Below is a small trained network, with its code and all its weights. Each question gives an input and a class and asks what happens when units are switched off, that is, made to give their printed mean instead of their output.

import numpy as np


def w(rows, s, z=0):
    codes = np.array(rows[::2]) - 128.0
    scale = np.full(codes.shape[1], s)
    scale[-1] = z or s
    return codes * scale


def norm(h):
    return h / np.sqrt((h * h).mean(-1, keepdims=True) + 1e-5)


def f(y):
    return y / 2 * (1 + np.tanh(0.7978845608 * (y + 0.044715 * y**3)))


def log_softmax(a):
    a = a - a.max(-1, keepdims=True)
    return a - np.log(np.exp(a).sum(-1, keepdims=True))


def net(x, mask):
    res = np.array(x, float).reshape(1, 6) / 4 @ E
    u = 0
    for l in range(3):
        y = f(norm(res) @ A[l][:, :-1].T + A[l][:, -1])
        res = res + np.where(mask[u : u + 4], y, B[l][:, -1]) @ B[l][:, :-1]
        u += 4
    return log_softmax(norm(res)[-1] @ U[:, :-1].T + U[:, -1])


A, B = {}, {}
E = w([
[192,155,146,182,89,137,192,126],'x0',
[89,148,92,117,169,239,177,138],'x1',
[77,224,220,173,223,110,218,89],'x2',
[181,99,198,107,65,204,116,89],'x3',
[255,128,109,67,131,92,135,130],'x4',
[99,28,167,133,74,145,173,96],'x5',
],0.0065)
A[0] = w([
[204,120,103,118,68,150,87,158,123],'L0N1',
[124,67,130,2,97,159,166,112,181],'L0N2',
[112,119,172,158,97,139,156,123,43],'L0N3',
[129,184,131,179,197,170,130,152,4],'L0N4',
],0.0084,0.0038)
B[0] = w([
[135,182,52,95,4,119,70,39,231],'L0N1',
[150,119,117,103,101,106,143,193,255],'L0N2',
[136,147,182,187,39,150,160,51,131],'L0N3',
[47,176,149,68,56,112,120,130,165],'L0N4',
],0.011,0.0043)
A[1] = w([
[55,3,138,207,125,95,97,109,118],'L1N1',
[79,251,143,141,229,174,130,135,5],'L1N2',
[92,70,68,37,219,174,152,161,92],'L1N3',
[62,79,97,132,131,168,87,112,63],'L1N4',
],0.0066,0.0023)
B[1] = w([
[132,153,118,131,151,204,86,143,196],'L1N1',
[1,195,142,62,114,51,156,79,254],'L1N2',
[144,154,45,225,154,132,150,202,193],'L1N3',
[181,116,95,143,103,106,26,163,153],'L1N4',
],0.0095,0.0032)
A[2] = w([
[57,105,71,207,204,57,47,169,2],'L2N1',
[205,143,122,128,190,123,86,68,94],'L2N2',
[186,88,192,202,171,94,165,83,192],'L2N3',
[254,88,141,27,47,118,64,205,153],'L2N4',
],0.0056,0.0037)
B[2] = w([
[113,89,133,125,171,217,113,125,155],'L2N1',
[64,85,65,156,126,79,155,133,122],'L2N2',
[210,98,128,141,182,114,103,54,144],'L2N3',
[158,97,73,69,99,102,109,5,253],'L2N4',
],0.011,0.0061)
U = w([
[46,106,50,163,166,178,71,194,190],'0',
[150,54,32,40,53,49,22,38,219],'1',
[133,89,128,108,137,115,117,156,1],'2',
[167,117,185,149,189,51,158,81,42],'3',
[11,216,159,73,172,72,194,104,223],'4',
[177,108,80,83,169,118,200,155,146],'5',
[168,111,113,123,83,181,163,80,118],'6',
[128,113,201,156,123,177,170,54,129],'7',
],0.011,0.005)

Each question gives the input, the list of numbers given to net, and the class t.
The units are the neurons (one row each of A and B). Each row of codes is followed by its name. A weight is (code - 128) times the scale printed after its matrix; where a second scale follows, it is the last column's (A, B and U).
mask holds one flag per neuron, layer by layer. A switched-off neuron (its flag False) gives its mean, the last column of its row in B, instead of its output. The means were averaged over made-up inputs and are rounded, as every weight is.
A unit's drop is (log p(t) with every unit on - log p(t) with that unit switched off) / (log p(t) with every unit on - log p(t) with every unit switched off).
The circuit of an input: a set's keep is (log p(t) with only the set's units on - log p(t) with every unit switched off) / (log p(t) with every unit on - log p(t) with every unit switched off). Starting from all 12 units, units are removed one at a time, each time the one whose removal leaves the highest keep (on an exact tie, the one counted first), for as long as the keep stays at least 0.8.
circuit, biggest first: the units of the circuit, biggest drop first
unit that matters most: the unit with the biggest drop
k most important neurons: the k neurons with the biggest drops, biggest first
k most important neurons of layer l: the k neurons of layer l with the biggest drops, biggest first
drop of u: that unit's drop, to one decimal
input [-3,7,-7,-5,0,-5], class 0: circuit, biggest first -> L1N3, L2N4
input [-5,-4,3,5,-6,7], class 7: unit that matters most -> L0N3
input [-2,-4,5,-4,7,-2], class 4: circuit, biggest first -> L0N2, L2N4
input [5,2,-4,-7,-1,-1], class 0: circuit, biggest first -> L2N4, L0N2
input [-3,-8,3,-8,3,2], class 5: circuit, biggest first -> L0N1, L1N2, L2N4
input [-4,-1,-5,-7,0,0], class 0: 2 most important neurons of layer 2 -> L2N1, L2N3
input [-6,6,-5,-1,-2,4], class 0: 2 most important neurons -> L1N3, L0N1
input [8,-8,0,2,-3,3], class 7: 2 most important neurons of layer 0 -> L0N3, L0N2
input [-1,7,-3,-8,6,-7], class 0: 2 most important neurons -> L1N3, L2N4
input [8,7,-2,-6,3,-3], class 4: 2 most important neurons of layer 0 -> L0N2, L0N4
input [7,-8,4,-7,-2,2], class 3: 2 most important neurons of layer 2 -> L2N3, L2N4
input [-5,-5,1,-5,-7,6], class 0: drop of L1N1 -> 0.0
input [4,6,-2,-5,-3,6], class 0: drop of L0N1 -> 0.1
input [-2,-1,-1,0,-6,-5], class 0: drop of L0N3 -> 0.3
input [-7,-3,1,-8,6,-1], class 0: unit that matters most -> L0N1
